Here is a tiny trained network, its code and every weight. The questions are about switching its units off for an input and a target symbol, where a switched-off unit gives its printed mean instead of its output.

import numpy as np


def w(rows, s, z=0):
    codes = np.array(rows[::2]) - 128.0
    scale = np.full(codes.shape[1], s)
    scale[-1] = z or s
    return codes * scale


def norm(h):
    return h / np.sqrt((h * h).mean(-1, keepdims=True) + 1e-5)


def f(y):
    return y / 2 * (1 + np.tanh(0.7978845608 * (y + 0.044715 * y**3)))


def softmax(a):
    e = np.exp(a - a.max(-1, keepdims=True))
    return e / e.sum(-1, keepdims=True)


def log_softmax(a):
    a = a - a.max(-1, keepdims=True)
    return a - np.log(np.exp(a).sum(-1, keepdims=True))


def net(x, mask):
    ids = ['αβγδεζηθλμξπστφ'.index(c) for c in x.split()]
    T = len(ids)
    res = E[ids] + P[:T]
    u = 0
    for l in range(2):
        r = norm(res)
        for j in range(3):
            rows = slice(3 * j, 3 * j + 3)
            q, k, v = (r @ M[l][rows].T for M in (Q, K, V))
            z = softmax(np.where(np.tri(T) > 0, q @ k.T / 3**0.5, -1e9)) @ v
            o = O[l][rows]
            res = res + np.where(mask[u + j], z, o[:, -1]) @ o[:, :-1]
        u += 3
        y = f(norm(res) @ A[l][:, :-1].T + A[l][:, -1])
        res = res + np.where(mask[u : u + 16], y, B[l][:, -1]) @ B[l][:, :-1]
        u += 16
    return log_softmax(norm(res)[-1] @ U[:, :-1].T + U[:, -1])


Q, K, V, O, A, B = {}, {}, {}, {}, {}, {}
E = w([
[100,128,145],'α',
[180,176,117],'β',
[131,141,96],'γ',
[95,130,148],'δ',
[141,127,106],'ε',
[80,97,180],'ζ',
[143,128,107],'η',
[122,75,214],'θ',
[82,94,189],'λ',
[87,95,231],'μ',
[197,167,129],'ξ',
[82,82,219],'π',
[139,123,110],'σ',
[129,5,121],'τ',
[194,125,239],'φ',
],0.017)
P = w([
[200,161,5],'0',
[254,149,39],'1',
[233,76,110],'2',
[202,140,83],'3',
[191,149,88],'4',
[188,168,92],'5',
[178,183,96],'6',
[138,220,81],'7',
[117,250,59],'8',
[141,236,58],'9',
[161,222,67],'10',
],0.0051)
Q[0] = w([
[139,126,166],'0.h0',
[102,152,56],'0.h0',
[27,104,170],'0.h0',
[159,178,105],'0.h1',
[189,120,139],'0.h1',
[94,181,150],'0.h1',
[153,81,78],'0.h2',
[76,202,2],'0.h2',
[22,168,90],'0.h2',
],0.012)
K[0] = w([
[185,122,128],'0.h0',
[41,212,26],'0.h0',
[88,197,213],'0.h0',
[87,131,21],'0.h1',
[174,138,81],'0.h1',
[7,131,90],'0.h1',
[212,147,167],'0.h2',
[131,218,160],'0.h2',
[111,167,102],'0.h2',
],0.011)
V[0] = w([
[207,101,189],'0.h0',
[33,229,156],'0.h0',
[118,171,198],'0.h0',
[167,21,69],'0.h1',
[154,153,2],'0.h1',
[125,147,167],'0.h1',
[157,96,157],'0.h2',
[75,29,192],'0.h2',
[145,219,162],'0.h2',
],0.0088)
O[0] = w([
[2,149,156,166],'0.h0',
[157,83,196,198],'0.h0',
[59,108,208,215],'0.h0',
[73,81,161,58],'0.h1',
[93,178,86,2],'0.h1',
[76,111,199,164],'0.h1',
[104,170,123,142],'0.h2',
[77,164,50,240],'0.h2',
[252,129,80,97],'0.h2',
],0.006,0.0021)
A[0] = w([
[144,254,178,120],'0.n0',
[100,133,123,76],'0.n1',
[60,119,113,176],'0.n2',
[170,50,58,128],'0.n3',
[120,25,70,92],'0.n4',
[162,79,183,167],'0.n5',
[55,120,135,93],'0.n6',
[117,218,21,71],'0.n7',
[115,139,111,89],'0.n8',
[160,143,197,96],'0.n9',
[148,157,105,107],'0.n10',
[191,167,129,2],'0.n11',
[87,154,98,93],'0.n12',
[130,149,44,194],'0.n13',
[89,39,232,140],'0.n14',
[150,136,86,150],'0.n15',
],0.012,0.004)
B[0] = w([
[71,194,97,153],'0.n0',
[171,135,123,122],'0.n1',
[213,136,202,165],'0.n2',
[2,171,135,161],'0.n3',
[49,189,103,150],'0.n4',
[124,200,81,189],'0.n5',
[184,94,150,157],'0.n6',
[136,121,230,167],'0.n7',
[144,126,145,120],'0.n8',
[93,153,65,164],'0.n9',
[126,108,168,130],'0.n10',
[131,71,164,139],'0.n11',
[242,166,118,128],'0.n12',
[96,57,201,163],'0.n13',
[186,202,70,254],'0.n14',
[83,66,223,141],'0.n15',
],0.0067,0.0093)
Q[1] = w([
[106,139,45],'1.h0',
[98,254,120],'1.h0',
[153,174,89],'1.h0',
[187,81,114],'1.h1',
[132,89,115],'1.h1',
[165,72,100],'1.h1',
[165,141,165],'1.h2',
[102,235,125],'1.h2',
[130,5,143],'1.h2',
],0.02)
K[1] = w([
[99,124,175],'1.h0',
[3,238,190],'1.h0',
[136,184,221],'1.h0',
[146,58,181],'1.h1',
[193,75,216],'1.h1',
[163,73,185],'1.h1',
[134,164,60],'1.h2',
[77,194,117],'1.h2',
[192,37,120],'1.h2',
],0.011)
V[1] = w([
[172,96,105],'1.h0',
[174,79,221],'1.h0',
[103,173,117],'1.h0',
[152,23,133],'1.h1',
[184,114,65],'1.h1',
[85,108,103],'1.h1',
[129,155,245],'1.h2',
[55,87,58],'1.h2',
[49,163,193],'1.h2',
],0.012)
O[1] = w([
[101,115,95,68],'1.h0',
[182,41,137,204],'1.h0',
[146,160,143,161],'1.h0',
[96,72,199,3],'1.h1',
[160,92,169,117],'1.h1',
[113,80,109,95],'1.h1',
[139,162,156,240],'1.h2',
[57,95,110,11],'1.h2',
[110,251,107,198],'1.h2',
],0.013,0.0058)
A[1] = w([
[41,128,161,151],'1.n0',
[166,138,167,105],'1.n1',
[101,131,147,89],'1.n2',
[119,132,28,165],'1.n3',
[76,97,29,129],'1.n4',
[115,141,159,122],'1.n5',
[124,35,141,140],'1.n6',
[177,149,113,183],'1.n7',
[67,184,129,147],'1.n8',
[93,117,97,96],'1.n9',
[97,103,7,78],'1.n10',
[46,157,59,253],'1.n11',
[178,127,69,135],'1.n12',
[181,147,167,129],'1.n13',
[168,131,156,33],'1.n14',
[152,96,170,119],'1.n15',
],0.018,0.0071)
B[1] = w([
[131,112,188,145],'1.n0',
[136,103,162,174],'1.n1',
[149,124,179,117],'1.n2',
[80,114,153,183],'1.n3',
[113,162,224,141],'1.n4',
[157,117,146,137],'1.n5',
[126,147,6,156],'1.n6',
[110,88,170,255],'1.n7',
[124,81,111,213],'1.n8',
[101,185,170,119],'1.n9',
[91,170,135,142],'1.n10',
[41,93,179,230],'1.n11',
[111,88,171,190],'1.n12',
[116,112,162,223],'1.n13',
[120,126,170,134],'1.n14',
[106,131,111,147],'1.n15',
],0.015,0.0089)
U = w([
[132,129,111,84],'α',
[143,143,120,85],'β',
[135,138,113,90],'γ',
[168,83,63,255],'δ',
[142,114,156,87],'ε',
[165,95,154,89],'ζ',
[144,121,136,87],'η',
[170,143,148,116],'θ',
[165,125,143,103],'λ',
[205,239,119,182],'μ',
[163,147,133,126],'ξ',
[167,164,122,134],'π',
[150,138,129,113],'σ',
[9,84,158,126],'τ',
[95,254,45,209],'φ',
],0.012,0.0079)

Each question gives the input, a string of symbols that net reads in full, and the target symbol t.
The units are the heads (3 rows each of Q, K, V and O) and the neurons (one row each of A and B). Each row of codes is followed by its name. A weight is (code - 128) times the scale printed after its matrix; where a second scale follows, it is the last column's (O, A, B and U).
mask holds one flag per unit, layer by layer, with each layer's heads first. A switched-off unit (its flag False) gives its mean, the last column of its rows in O or B, instead of its output. The means were averaged over made-up inputs and are rounded, as every weight is.
A unit's drop is (log p(t) with every unit on - log p(t) with that unit switched off) / (log p(t) with every unit on - log p(t) with every unit switched off).
The circuit of an input: a set's keep is (log p(t) with only the set's units on - log p(t) with every unit switched off) / (log p(t) with every unit on - log p(t) with every unit switched off). Starting from the 12 units with the biggest drops (on a tie, the unit counted first), units are removed one at a time, each time the one whose removal leaves the highest keep (on an exact tie, the one counted first), for as long as the keep stays at least 0.8.
circuit, biggest first: the units of the circuit, biggest drop first
most important unit: the unit with the biggest drop
k most important neurons: the k neurons with the biggest drops, biggest first
top k neurons in layer l: the k neurons of layer l with the biggest drops, biggest first
which heads matter: for each layer, one digit per head in row order, 1 if its drop is at least 0.15 and else 0, layers parted by /
input φ δ μ φ μ τ ε, target φ: circuit, biggest first	[0.h1, 1.h1]
input τ δ β, target τ: most important unit	0.h1
input ζ δ δ μ ζ μ, target μ: which heads matter	101 / 001
input τ φ π, target φ: 2 most important neurons	[0.n14, 0.n13]
input ζ δ ζ π π ε ε φ ζ, target φ: circuit, biggest first	[1.h2, 1.h1]
input δ δ δ, target δ: 4 most important neurons	[0.n2, 0.n6, 0.n5, 0.n3]
input ε ξ μ δ δ ε λ φ ζ π, target φ: circuit, biggest first	[1.h2, 1.h1, 0.n7]
input δ ζ λ δ δ ε δ π δ δ η, target δ: which heads matter	101 / 101
input ζ φ μ μ τ μ ε φ θ ξ, target φ: top 3 neurons in layer 0	[0.n0, 0.n2, 0.n9]
input δ μ ε ζ ε η, target δ: top 2 neurons in layer 0	[0.n13, 0.n14]
input μ δ η δ θ δ δ δ δ μ, target μ: which heads matter	101 / 000
input π τ δ φ γ θ, target φ: circuit, biggest first	[0.h2, 1.h2, 0.n14]
input δ μ δ ε ε θ τ β, target τ: which heads matter	010 / 011
input δ ζ δ μ σ δ τ τ ε, target δ: most important unit	0.h2
input τ τ θ ε, target τ: which heads matter	110 / 101
input δ λ φ δ θ σ, target δ: which heads matter	101 / 101
input δ γ μ θ ξ δ μ θ, target μ: 2 most important neurons	[0.n14, 1.n11]
input ζ τ ξ δ δ δ, target δ: top 3 neurons in layer 0	[0.n7, 0.n13, 0.n14]
input β δ φ μ, target φ: which heads matter	110 / 110
input δ ε δ φ δ φ ξ, target φ: most important unit	0.n0
input φ ζ λ δ φ δ, target φ: 4 most important neurons	[0.n12, 0.n0, 0.n9, 0.n1]
input δ π δ δ δ φ ξ λ, target φ: circuit, biggest first	[1.h2, 1.h1]
input β μ τ δ φ, target φ: which heads matter	001 / 000
input σ τ τ τ φ λ ζ, target φ: which heads matter	101 / 111
input δ φ δ μ λ α, target μ: 2 most important neurons	[0.n14, 0.n3]
input δ π ζ ε μ ξ μ δ δ, target μ: 3 most important neurons	[0.n14, 1.n11, 0.n13]
input η φ β τ ζ ξ, target τ: 2 most important neurons	[0.n4, 1.n11]
input δ λ γ, target δ: which heads matter	101 / 100
input τ ε λ δ λ τ δ τ μ δ η, target τ: top neuron in layer 0	[0.n2]
